What each symbol does to the units:
qh φ rz
qh η nt
qh δ gm
qh ψ tq
qh ζ jh
jz φ tq
jz η ft
jz δ fh
jz ψ nq
jz ζ pp
ld φ qb
ld η fc
ld δ mq
ld ψ ng
ld ζ dm
gt φ ld
gt η ng
gt δ pc
gt ψ th
gt ζ hg
jj φ lm
jj η nl
jj δ mn
jj ψ cf
jj ζ tl
gs φ jr
gs η gt
gs δ pq
gs ψ qt
gs ζ pc
bl φ bs
bl η rp
bl δ fm
bl ψ hq
bl ζ mg
jc φ qr
jc η fq
jc δ rr
jc ψ nr
jc ζ hh
lc φ cf
lc η zl
lc δ dg
lc ψ jq
lc ζ bb
bh φ td
bh η rf
bh δ qg
bh ψ lj
bh ζ qm
tl φ sb
tl η zt
tl δ jj
tl ψ qg
tl ζ nl
ng φ fc
ng η qr
ng δ hg
ng ψ jc
ng ζ gp
cc φ tr
cc η dj
cc δ qf
cc ψ dm
cc ζ qb
tr φ cd
tr η bp
tr δ rm
tr ψ dj
tr ζ qs
hl φ th
hl η zz
hl δ qd
hl ψ zd
hl ζ dr
qt φ gt
qt η th
qt δ fg
qt ψ hl
qt ζ fz
ph φ qq
ph η fd
ph δ fc
ph ψ ns
ph ζ pj
cz φ pz
cz η cd
cz δ ns
cz ψ tr
cz ζ jm
fz φ hg
fz η rr
fz δ qt
fz ψ dr
fz ζ th
dn φ gs
dn η qt
dn δ fs
dn ψ mt
dn ζ fg
pq φ jb
pq η pc
pq δ nz
pq ψ fg
pq ζ gs
mt φ qt
mt η hl
mt δ td
mt ψ jl
mt ζ qd
rp φ sq
rp η jz
rp δ mg
rp ψ sr
rp ζ fh
rr φ gp
rr η hh
rr δ th
rr ψ lz
rr ζ jc
mh φ mz
mh η rz
mh δ rq
mh ψ qh
mh ζ sm
ct φ ms
ct η bl
ct δ pz
ct ψ rg
ct ζ fm
pb φ fb
pb η pr
pb δ jq
pb ψ dc
pb ζ rj
jb φ nr
jb η mq
jb δ qj
jb ψ pc
jb ζ jr
rg φ bl
rg η hq
rg δ cd
rg ψ tn
rg ζ hf
rq φ zh
rq η sm
rq δ gr
rq ψ gm
rq ζ mh
dg φ pf
dg η bb
dg δ rz
dg ψ zf
dg ζ lc
pr φ hs
pr η lm
pr δ rj
pr ψ jj
pr ζ sc
nl φ fs
nl η td
nl δ tl
nl ψ bh
nl ζ zt
cf φ nl
cf η bh
cf δ pf
cf ψ zl
cf ζ qg
mn φ sc
mn η tl
mn δ dc
mn ψ pf
mn ζ jj
dr φ rr
dr η lz
dr δ hl
dr ψ qj
dr ζ zz
qg φ zt
qg η qm
qg δ cf
qg ψ fb
qg ζ bh
lz φ hh
lz η qf
lz δ zz
lz ψ jr
lz ζ nr
dm φ dj
dm η ph
dm δ ld
dm ψ gp
dm ζ fc
hs φ jl
hs η hz
hs δ lj
hs ψ lm
hs ζ zm
th φ ng
th η jc
th δ fz
th ψ zz
th ζ rr
qj φ lz
qj η jr
qj δ zd
qj ψ gs
qj ζ jb
pc φ mq
pc η hg
pc δ gs
pc ψ fz
pc ζ gt
zm φ rl
zm η nz
zm δ hs
zm ψ sb
zm ζ hz
dt φ zn
dt η mc
dt δ ms
dt ψ mg
dt ζ bs
ms φ tz
ms η bs
ms δ bf
ms ψ bl
ms ζ dt
rz φ cg
rz η lc
rz δ sm
rz ψ nt
rz ζ dg
fg φ pc
fg η fz
fg δ dn
fg ψ qd
fg ζ qt
sq φ qh
sq η tq
sq δ mc
sq ψ jz
sq ζ ch
rj φ lj
rj η sc
rj δ pb
rj ψ mn
rj ζ pr
qq φ jt
qq η jn
qq δ tc
qq ψ fd
qq ζ ql
rl φ dr
rl η qj
rl δ jl
rl ψ nz
rl ζ zd
cd φ fm
cd η hf
cd δ jm
cd ψ bp
cd ζ rg
hr φ sr
hr η pg
hr δ jt
hr ψ bf
hr ζ bd
mc φ gm
mc η ch
mc δ bs
mc ψ fh
mc ζ sq
zl φ bh
zl η lj
zl δ bb
zl ψ rj
zl ζ fb
pj φ ql
pj η pz
pj δ ph
pj ψ cz
pj ζ fd
pg φ nq
pg η zn
pg δ bd
pg ψ dt
pg ζ tz
hg φ dm
hg η gp
hg δ gt
hg ψ rr
hg ζ ng
rn φ mn
rn η pf
rn δ mz
rn ψ dg
rn ζ cg
bt φ zf
bt η ls
bt δ tq
bt ψ gn
bt ζ gl
zh φ qn
zh η rn
zh δ gn
zh ψ sm
zh ζ mz
fm φ dt
fm η mg
fm δ ct
fm ψ hf
fm ζ bl
dj φ bp
dj η qq
dj δ qb
dj ψ ph
dj ζ tc
ch φ jh
ch η bt
ch δ sq
ch ψ pp
ch ζ tq
zt φ dn
zt η mt
zt δ nl
zt ψ qm
zt ζ td
qr φ pj
qr η cz
qr δ gp
qr ψ fq
qr ζ ns
bd φ bn
bd η tz
bd δ hr
bd ψ ms
bd ζ pg
nz φ qj
nz η gs
nz δ hz
nz ψ dn
nz ζ pq
hh φ ns
hh η rm
hh δ jc
hh ψ qf
hh ζ fq
lj φ rf
lj η zm
lj δ fb
lj ψ sc
lj ζ hs
bn φ pp
bn η gr
bn δ sr
bn ψ tz
bn ζ nq
pp φ bt
pp η gn
pp δ jz
pp ψ gr
pp ζ ft
qm φ mt
qm η jl
qm δ bh
qm ψ hs
qm ζ rf
bb φ qg
bb η fb
bb δ lc
bb ψ pb
bb ζ zl
zz φ jc
zz η nr
zz δ dr
zz ψ jb
zz ζ lz
td φ fg
td η qd
td δ zt
td ψ rf
td ζ mt
jr φ qf
jr η ld
jr δ jb
jr ψ gt
jr ζ mq
fh φ ch
fh η pp
fh δ rp
fh ψ bn
fh ζ jz
bs φ cn
bs η sq
bs δ dt
bs ψ rp
bs ζ mc
hf φ mg
hf η sj
hf δ rg
hf ψ jt
hf ζ hq
sr φ jz
sr η nq
sr δ sj
sr ψ pg
sr ζ bn
sc φ zm
sc η sb
sc δ pr
sc ψ tl
sc ζ lm
gr φ gn
gr η mh
gr δ nq
gr ψ cn
gr ζ rq
gm φ sm
gm η jh
gm δ cn
gm ψ ch
gm ζ qh
jt φ sj
jt η bd
jt δ tn
jt ψ jn
jt ζ hr
fd φ jn
fd η ct
fd δ pj
fd ψ jm
fd ζ pz
ns φ fd
ns η jm
ns δ qr
ns ψ rm
ns ζ cz
nt φ lc
nt η jq
nt δ jh
nt ψ gl
nt ζ zf
dc φ pr
dc η jj
dc δ qn
dc ψ cg
dc ζ mn
ft φ gl
ft η zh
ft δ pp
ft ψ rq
ft ζ gn
jl φ hl
jl η zd
jl δ rf
jl ψ hz
jl ζ rl
hq φ rp
hq η sr
hq δ hf
hq ψ hr
hq ζ sj
fb φ qm
fb η hs
fb δ zl
fb ψ pr
fb ζ lj
nr φ fq
nr η cc
nr δ lz
nr ψ mq
nr ζ qf
zd φ zz
zd η jb
zd δ rl
zd ψ pq
zd ζ qj
rm φ jm
rm η qs
rm δ fq
rm ψ qb
rm ζ tr
fq φ cz
fq η tr
fq δ hh
fq ψ cc
fq ζ rm
qf φ rm
qf η qb
qf δ nr
qf ψ ld
qf ζ cc
gn φ ls
gn η mz
gn δ ft
gn ψ mh
gn ζ zh
cg φ jj
cg η cf
cg δ rn
cg ψ lc
cg ζ pf
jn φ bd
jn η ms
jn δ ql
jn ψ ct
jn ζ bf
rf φ qd
rf η rl
rf δ qm
rf ψ zm
rf ζ jl
gp φ ph
gp η ns
gp δ ng
gp ψ hh
gp ζ qr
tz φ gr
tz η cn
tz δ pg
tz ψ bs
tz ζ zn
jh φ dg
jh η zf
jh δ qh
jh ψ bt
jh ζ nt
tq φ nt
tq η gl
tq δ ch
tq ψ ft
tq ζ bt
sj φ fh
sj η bn
sj δ hq
sj ψ bd
sj ζ sr
bp φ hf
bp η jt
bp δ qs
bp ψ qq
bp ζ tn
qb φ qs
qb η tc
qb δ cc
qb ψ fc
qb ζ dj
pf φ tl
pf η qg
pf δ cg
pf ψ bb
pf ζ cf
nq φ ft
nq η rq
nq δ bn
nq ψ zn
nq ζ gr
tc φ tn
tc η ql
tc δ dj
tc ψ pj
tc ζ qq
mz φ dc
mz η cg
mz δ zh
mz ψ rz
mz ζ rn
qd φ fz
qd η dr
qd δ mt
qd ψ rl
qd ζ hl
qs φ rg
qs η tn
qs δ tr
qs ψ tc
qs ζ bp
ql φ hr
ql η bf
ql δ qq
ql ψ pz
ql ζ jn
lm φ hz
lm η fs
lm δ sc
lm ψ nl
lm ζ sb
zn φ rq
zn η gm
zn δ tz
zn ψ mc
zn ζ cn
fc φ tc
fc η pj
fc δ dm
fc ψ qr
fc ζ ph
tn φ hq
tn η hr
tn δ bp
tn ψ ql
tn ζ jt
cn φ mh
cn η qh
cn δ zn
cn ψ sq
cn ζ gm
mq φ cc
mq η dm
mq δ jr
mq ψ hg
mq ζ ld
ls φ pb
ls η dc
ls δ gl
ls ψ mz
ls ζ qn
sb φ nz
sb η dn
sb δ lm
sb ψ zt
sb ζ fs
jm φ ct
jm η rg
jm δ cz
jm ψ qs
jm ζ cd
hz φ zd
hz η pq
hz δ zm
hz ψ fs
hz ζ nz
gl φ jq
gl η qn
gl δ bt
gl ψ zh
gl ζ ls
fs φ pq
fs η fg
fs δ sb
fs ψ td
fs ζ dn
pz φ bf
pz η fm
pz δ fd
pz ψ cd
pz ζ ct
jq φ zl
jq η rj
jq δ zf
jq ψ qn
jq ζ pb
zf φ bb
zf η pb
zf δ nt
zf ψ ls
zf ζ jq
mg φ mc
mg η fh
mg δ bl
mg ψ sj
mg ζ rp
bf φ pg
bf η dt
bf δ jn
bf ψ fm
bf ζ ms
qn φ rj
qn η mn
qn δ ls
qn ψ rn
qn ζ dc
sm φ rn
sm η dg
sm δ mh
sm ψ jh
sm ζ rz

The rows follow the links: the fewer symbols apart two units are, the more alike their rows tend to be.

Each row is also shifted at random along 5 hidden directions that mean nothing.

Rows in random order:
Each row stands for one unit.
r1: -82   -9   -5   -6  -28    9   10   -8  -30   -7  -24  -16   11  -12  -21   42   42   14  -11    1  -19   28  -29   32   31   36   16   -8
r2: -79   15   -6  -10  -45   -7    1   -3    1   -5   -4  -35    3  -18  -14   13   25    9  -16   12  -19   27   -5   29   24    6   10  -11
r3: -19    7    4  -19   -4  -25    2   -1    1   -3    0  -20  -18  -14   -5    2    4   -8    3  -26   -5   12   -1    6  -14  -14    0  -32
r4: -48   15   10  -19   48  -15    1   12  -27    9  -33   10   -9   -3    2  -12  -10   -8   31    7   11   -8   14  -16  -12   38   -7  -14
r5:  23   -9   11  -12   -8  -39   -5   11   22    4   28   23  -34  -15   26  -29  -26  -31   -1  -28    5   -2    7  -14  -38  -62  -11  -36
r6: -76   32    3  -19  -34  -23    1   -6   10    2   -5  -52   -3  -23  -22    4   11    2  -15    4  -10   21    6   19    7    2    0  -23
r7: -24  -18   14  -17   11  -22    8    0  -24    8  -15   22  -14  -14   -1   16    2  -17    0  -26    4    4  -18   -4  -22    2   -7  -30
r8:  43   20   14    3  -25   -4    1  -12   20   23    3  -19   21   -9  -20   -5  -22   -4  -34   31   12  -15   13   -5    0    4  -21   17
r9: -40   11    5  -22    6  -15    8   -2  -26    0  -28  -23   -6  -14  -19   19   18    1    7  -11   -5   17   -8   13    1   30    4  -25
r10:  88   -1   14   -5  -21  -23   -8   19    9   18    8   38   -9  -17   23  -33  -26  -23  -11   31    7   -7   15  -11   -8  -18  -16  -10
r11:  73  -44    1   10  -63   -3    6  -15   13   -5   33   13   -4  -12    0   32   17   -9  -45  -34  -13   18  -40   21   -4  -53    4  -12
r12:  41  -27   23    2  -38  -24    4  -14   21   23   28   25   -2  -16    0    6  -26  -28  -49  -17   14  -12  -16  -12  -34  -49  -26  -11
r13:  -6  -30   17   -6  -43  -13    2   16  -28   21  -16   59    5  -28   14    8    3  -21  -28   39   -1    9  -16    9   12   14  -10  -12
r14: -21   -9   19   -2   -8  -13    4   -8    3   21    3   15    5   -9   -7    5  -19  -16  -24   -1   14  -12   -5  -12  -19   -8  -21   -2
r15: -29   57    2  -30    4  -12    3    4  -31    9  -56  -58   14  -20  -35    5   20   16   13   47   -7   18   20   20   33   82    2   -9
r16:  79    6    1  -15  -18  -12   -8   40  -32   10  -31   46   -5  -23   29  -25    7   -9   15   68  -10   17   15   12   33   39    5  -13
r17:  28   -5   -5  -13    6  -16   -5   19  -10  -11   -2   16  -24   -9   20  -13    7   -9   24  -10  -10   15    2    4   -3  -11   11  -28
r18:  84  -28  -11   -1   14   17    5    7  -38  -17  -19   25   -4    5    7   27   34    9   21  -16  -14   17  -26   15   16   24   21   -7
r19:  53    8   -9   -7   -9  -12   -3    3   13  -14   13  -22  -17   -5    4   -6    9    1    8  -21  -12   14    2   10   -3  -24   11  -19
r20: -48   -4  -24    5   -5    8  -18   41    1  -22   10   40  -19    5   51  -43    8    2   36   33  -18   15   19    9   28  -13   25   -2
r21:   6   29  -18   17  -10    9  -18   10   53  -13   38  -20   -4   15   22  -49  -21    8    9   23   -3   -9   39   -6    8  -40    5   21
r22:  66  -29   19   -9   42  -11   10   -2  -32   12  -19   42   -8   -1    1   16   -9  -18    9  -30   16  -13  -18  -20  -33   12  -13  -16
r23:  93  -29   -7    6   -7    3    6  -15    5  -17   22   -2  -11    6   -1   25   17    1   -6  -56   -8   10  -29    8  -14  -37   11  -11
r24:  45   32   15   -5  -35  -20   -2   -8   28   24    7  -31   11  -17  -18  -14  -25   -8  -35   31   11   -9   21   -4   -4   -7  -23    3
r25: -25   -8   -1   13   52    9    3  -21   22  -10   25  -13   -8   29   -5    2  -20    2   14  -62   16  -27   -2  -27  -42  -35   -5    9
r26: -39    1   18   -9   34    0   14  -20  -28   17  -32  -11   14    0  -31   32   -2    0   -4  -13   16  -13  -13  -11  -15   44  -15    1
r27:  -5   -2   12    3    4   10    7   -8  -18   20  -23   12   24    1  -16   16   -5    1  -16   26   12  -13   -5   -6    7   40  -13   20
r28: -55    0   15  -15  -31  -24    5   -2   -6   16   -8    0    1  -25  -10    9   -1  -15  -26    7    1    8   -7    7   -4    2  -13  -19
r29:   7   -4   16   -1  -38   -6   -3   12   -8   26  -11   36   16  -20    7   -8  -13  -14  -29   57    5   -4    4    1   15   18  -16    7
r30:  66  -40   18   -8  -21  -27   13  -20   -2    7   15   13  -15  -17  -10   36    2  -23  -33  -61    3    7  -39    0  -38  -43  -11  -33
r31:  60   32  -10  -16    2  -13   -4   11    2  -11  -10  -35  -13   -8   -2  -15   11    7   21    8  -13   17   19   13   12   10   12  -18
r32:  37    5   10   -2   13  -12   -9   18    5   13    2   35   -6   -2   23  -35  -30  -17    8   25   14  -18   22  -22  -12   -7  -15    0
r33:  -1  -15    3   17    3    6   -6    3   22    5   25   33    1   12   21  -21  -27  -10   -7    4   12  -22    7  -19  -14  -32  -10   17
r34:  67   28    2  -20   41  -16  -13   41  -26    6  -35   30  -15   -8   29  -48  -13   -8   50   51    4   -2   38  -13    9   43   -1  -14
r35:  -3   -2   15    0    0    8    8   -9  -25   23  -29   10   27   -5  -19   21   -1    0  -18   31   11  -10   -7   -2    9   50  -14   16
r36: -62  -10   13    1   -6   -4   -1   11  -11   19   -7   42    8   -7   13  -10  -17  -14  -10   34   11  -11    3  -11    0   12  -14    5
r37:  41    1    8  -12  -48  -16    1    6   -9   11  -10    4    3  -27   -4    5    9   -9  -25   30   -9   18   -5   18   16    8   -4  -17
r38: -24   -8   -9    1  -37   16    5   -4  -23   -7  -19  -10   16   -8  -14   33   38   17  -14   18  -20   27  -21   33   40   33   17    4
r39:   2   13    1  -19    2  -23    3   -3    2   -5   -1  -28  -18  -11   -9    3    6   -5    6  -29   -6   12    0    6  -14  -12    2  -30
r40: -27   60   -1  -25  -21  -20   -7   17   -4    7  -33  -47    5  -26  -13  -25    7    7    8   63  -11   20   36   18   34   47    2  -12
r41:  76    5  -13   -2  -50   -6  -17   41    2   -6    4   35   -9  -20   42  -39    9   -5    6   64  -23   25   19   20   41   -6   15   -9
r42:   3  -27   -7    1  -29   16    8   -1  -31   -8  -16   14   10   -7   -5   38   39    9  -11    3  -18   25  -34   29   30   24   16   -2
r43: -23   26    3   12   -9   -1   -6  -12   46    8   27  -31    8    8   -8  -23  -31    1  -19    9   13  -22   25  -15  -12  -30  -16   21
r44:  21   -5  -15   -6   24    1   -4   16  -19  -21   -8    9  -19    5   18   -4   19    5   38  -17  -13   15   -2    8    6    4   21  -16
r45: -66    9    0    6   10   -5  -17   32   16    9   12   45   -8    3   41  -58  -35  -13   18   47   10  -19   37  -22   -1  -13   -9   11
r46: -85  -20   17    1   29    4   13  -22  -22   15  -16   11   13    6  -22   34   -5   -4  -11  -26   18  -18  -21  -14  -22   21  -15    5
r47:  58  -19  -15    5    4   25    1   11  -33  -16  -19   21    5    7    9   17   33   15   20   11  -17   17  -16   19   32   32   22    6
r48:  48    3   23  -11  -43  -20   13  -29    5   24   -4  -35   15  -25  -41   36    1   -8  -54  -10    5    5  -19   10  -10    0  -20  -12
r49: -15   -9   21   -9  -35  -22    6  -11   -1   20    0    4    4  -22  -14   17   -7  -17  -39   -1    6    2  -14    2  -13   -8  -19  -15
r50: -51   -7   11  -17  -28  -14    6    5  -30   14  -27   15    4  -26   -8   19   15   -9  -17   21   -6   17  -15   16   13   30   -4  -19
r51:  45   25    1  -16  -38  -18   -5   14   -4    7  -14  -13    1  -26   -1  -13    7   -2   -8   43  -11   19   14   17   24   19    1  -15
r52: -23   -6   -7   -3  -29  -15   -3    2   19  -12   25  -10  -19   -9    9   -4    8   -6   -6  -26  -13   18   -6   12   -6  -45    9  -22
r53:  34   42  -13   -9  -29  -12  -10    5   31  -13   14  -57   -9   -9   -4  -24    5    9    3   12  -15   19   26   17   16  -19   10  -10
r54: -59    7   10  -10  -33   -4   -6   34  -37   25  -41   50   18  -25   16  -17    3   -8   -8  100   -4   10   13   11   44   64   -6    5
r55:  28    9   -7  -12  -22  -20  -14   36    4   -7    4   24  -23  -17   36  -40    0  -12   18   32  -14   19   21    8   15  -16    9  -23
r56: -74   41   -8  -27   35  -25   -4   13   -5  -13  -17  -40  -25   -6   -1  -22    6    3   44  -14   -7   14   25    2   -5   12   10  -32
r57: -27   -9   19   -7    0  -11    7   -8  -12   20  -12   14    7  -11  -11   14  -10  -13  -19    0   12   -9  -10  -10  -14   11  -18   -5
r58:  24  -32   19   -7  -10  -18    4    7  -19   17   -4   53   -7  -17   13    6   -9  -25  -15   -2    7   -2  -17   -8  -17   -8  -13  -18
r59: -48  -20    1   15   36   12    4  -17   12   -6   20    7   -2   24    0    7  -15    0    5  -46   14  -23   -8  -22  -32  -27   -5   13
r60: -38   38    7  -26   40  -25   -2   10   -9    5  -24  -25  -14   -8   -5  -22  -12   -5   32    3    7   -3   28  -12  -15   24   -7  -22
r61: -37  -13   -8  -11    1  -21  -11   32   -1  -14   12   37  -36   -9   43  -31    0  -17   29  -10  -11   15    8    1   -8  -36   13  -33
r62: -63   20   12  -12  -26  -23   -5   14    5   19   -7    4    0  -23    4  -23  -16  -14  -14   42    4    1   19   -1    5    6  -14  -11
r63: -64    2   14    8   -1    6   12  -40   18   15    9  -39   22    7  -41   31  -12    4  -37  -28   17  -19  -14  -10  -22   -5  -20   18
r64: -80   38  -13   10   12   17   -7   -5   27   -9    7  -47   11   18  -10  -19   -7   21   11   16    1  -10   28   -3   12    6    5   26
r65:  49   28   -5  -24   33   -8    3    6  -31   -8  -39  -32   -8   -6  -14    7   22   11   36   -2   -9   18    8   10   11   48   12  -20
r66:  -9   -7  -11    3   -9    4    2   -9    9  -18   15  -22   -8    4   -4   14   18    8    1  -34  -12   13  -13   12   -1  -23   14   -7
r67: 110   23   13  -16  -31  -12    3    0  -18   19  -31  -19   18  -24  -23   11    8    1  -22   46   -2   12    4   16   23   46   -8   -3
r68: -10  -43   21   20  -39   12   16  -39    7   23   18   13   29   -1  -30   53   -6   -7  -68  -24   16  -16  -43   -3  -18  -19  -24   20
r69: -10   -3   -3   -9  -39   -3    2    9  -20   -2  -17    1    4  -19   -2   15   28    4  -10   23  -18   27  -13   27   30   22   11  -12
r70: -41  -10   10   -6   29   -1   -1   23  -38   16  -32   58    2   -3   20  -11   -9  -13   20   37   10  -10    5  -14    4   42   -7    1
r71: -18   -9  -13   -8   23    6    3    7  -26  -19  -16    2  -11    4    4   13   28    9   30  -22  -13   18  -13   12    9   17   21  -15
r72: -44  -40    9   -9  -24  -25    3    8  -10    1   11   44  -23  -19   21   10    4  -25  -12  -30   -5   14  -26    4  -19  -39   -2  -35
r73:  83   23  -12  -10  -28  -10  -11   25    5   -9   -2   -8  -10  -14   17  -28    9    2   12   38  -17   21   21   18   27    2   13  -13
r74: -39   25    3   -1   67  -14   -5   -7   37   -3   25  -23  -23   23    6  -38  -43   -8   32  -45   23  -33   32  -41  -54  -41  -14   -2
r75:  -5  -19   -4   -1  -67   -2   -3   16  -13    0   -2   29    4  -25   14    9   24   -4  -24   37  -20   29  -16   30   36    1   11   -9
r76:  79  -25   13   -6   19   -2    2   22  -45   16  -33   70    4   -8   20    0   -4  -16   11   32    9   -6   -6  -11    4   41   -8   -3
r77: -31    5   20  -15  -30  -33   12  -31   19   14   12  -47   -4  -21  -36   28   -6  -13  -41  -44    6    5  -16    4  -32  -31  -18  -27
r78: -88    7   17  -18  -10  -33    6  -12   10   13    4  -21  -12  -19  -16    5  -11  -16  -18  -28    6    1   -4   -4  -29  -22  -15  -29
r79: -13   -5    6    8   23   -3   -6    6   17    7   17   27   -7   11   19  -27  -33  -13    6   -2   17  -25   15  -27  -25  -26  -14    7
r80: -19   -9  -14   -4   24    5    1    0  -10  -22    1   -7  -17    9    5   11   20    8   27  -39  -11   12  -12    6   -4   -7   19  -12
r81:  38    1  -17   15   36   26  -12   23   -3  -13    1   31   -1   24   32  -33   -6   10   38   26    0  -12   20  -11   15   11   12   25
r82: -78  -36    4  -11   -9  -10    9    2  -32   -4  -13   29  -14  -15    3   31   25  -11   -2  -30  -10   22  -35   14   -4    2    8  -29
r83:   4  -21  -19    2   33   12   -7   30  -25  -26   -6   44  -23   12   39  -15   19    3   50   -8  -14   12   -2    3   11    3   26   -9
r84:  -36    33    -2    -8  -101   -22    -7     2    37     7    18   -47     8   -35   -11   -13     8     0   -49    49   -20    29    14    34    34   -22     0    -9
r85:  12   -8    4  -18   32  -35   -2   11    4   -9   12   15  -42   -5   21  -19  -13  -22   28  -53    2    2    2  -15  -43  -43   -1  -44
r86:  35  -18    2    9   56   25    5    0  -32    3  -24   34   12   22    3   11   -2    6   24    0   13  -21   -7  -19   -4   40   -2   22
r87:   5    2   20  -13  -64  -20   14  -30    2   22   -6  -40   17  -31  -46   44   12   -5  -62   -4   -1   15  -25   21    0    4  -16  -14
r88: -34   57    9  -21    3  -31   -5    1   24   12   -5  -54   -6  -14  -16  -32  -23   -4    3   19    8   -4   39   -8  -10    4  -15  -14
r89: -26   45  -14    8   25   24   -6   -3   10   -5  -12  -47   19   19  -15  -16   -2   26   20   34    2  -10   30   -2   24   37    6   33
r90: -30   46    8  -15   45  -32   -9    3   37    5   14  -35  -23    4    2  -50  -44  -12   27  -17   19  -24   46  -32  -42  -30  -17  -15

Some units, each with its row:
hz r58
gp r63
gs r90
td r34
jj r37
mh r44
mn r72
gl r2
cg r65
qh r71
gr r83
fs r49
qm r28
zl r51
tl r15
zh r19
hs r67
jn r21
mz r73
rq r38
sm r52
pf r3
qg r16
zd r24
nl r77
pz r64

Row, symbols taken left to right, then the row they reach:
r27 φ φ ψ φ: r89
r50 ψ ψ ζ ψ: r87
r42 ζ δ φ δ φ ψ: r31
r14 φ ψ η: r74
r84 ψ ζ δ: r61
r17 φ φ φ ψ: r13
r69 ζ φ η η ψ: r78
r22 ζ δ φ φ ζ: r79

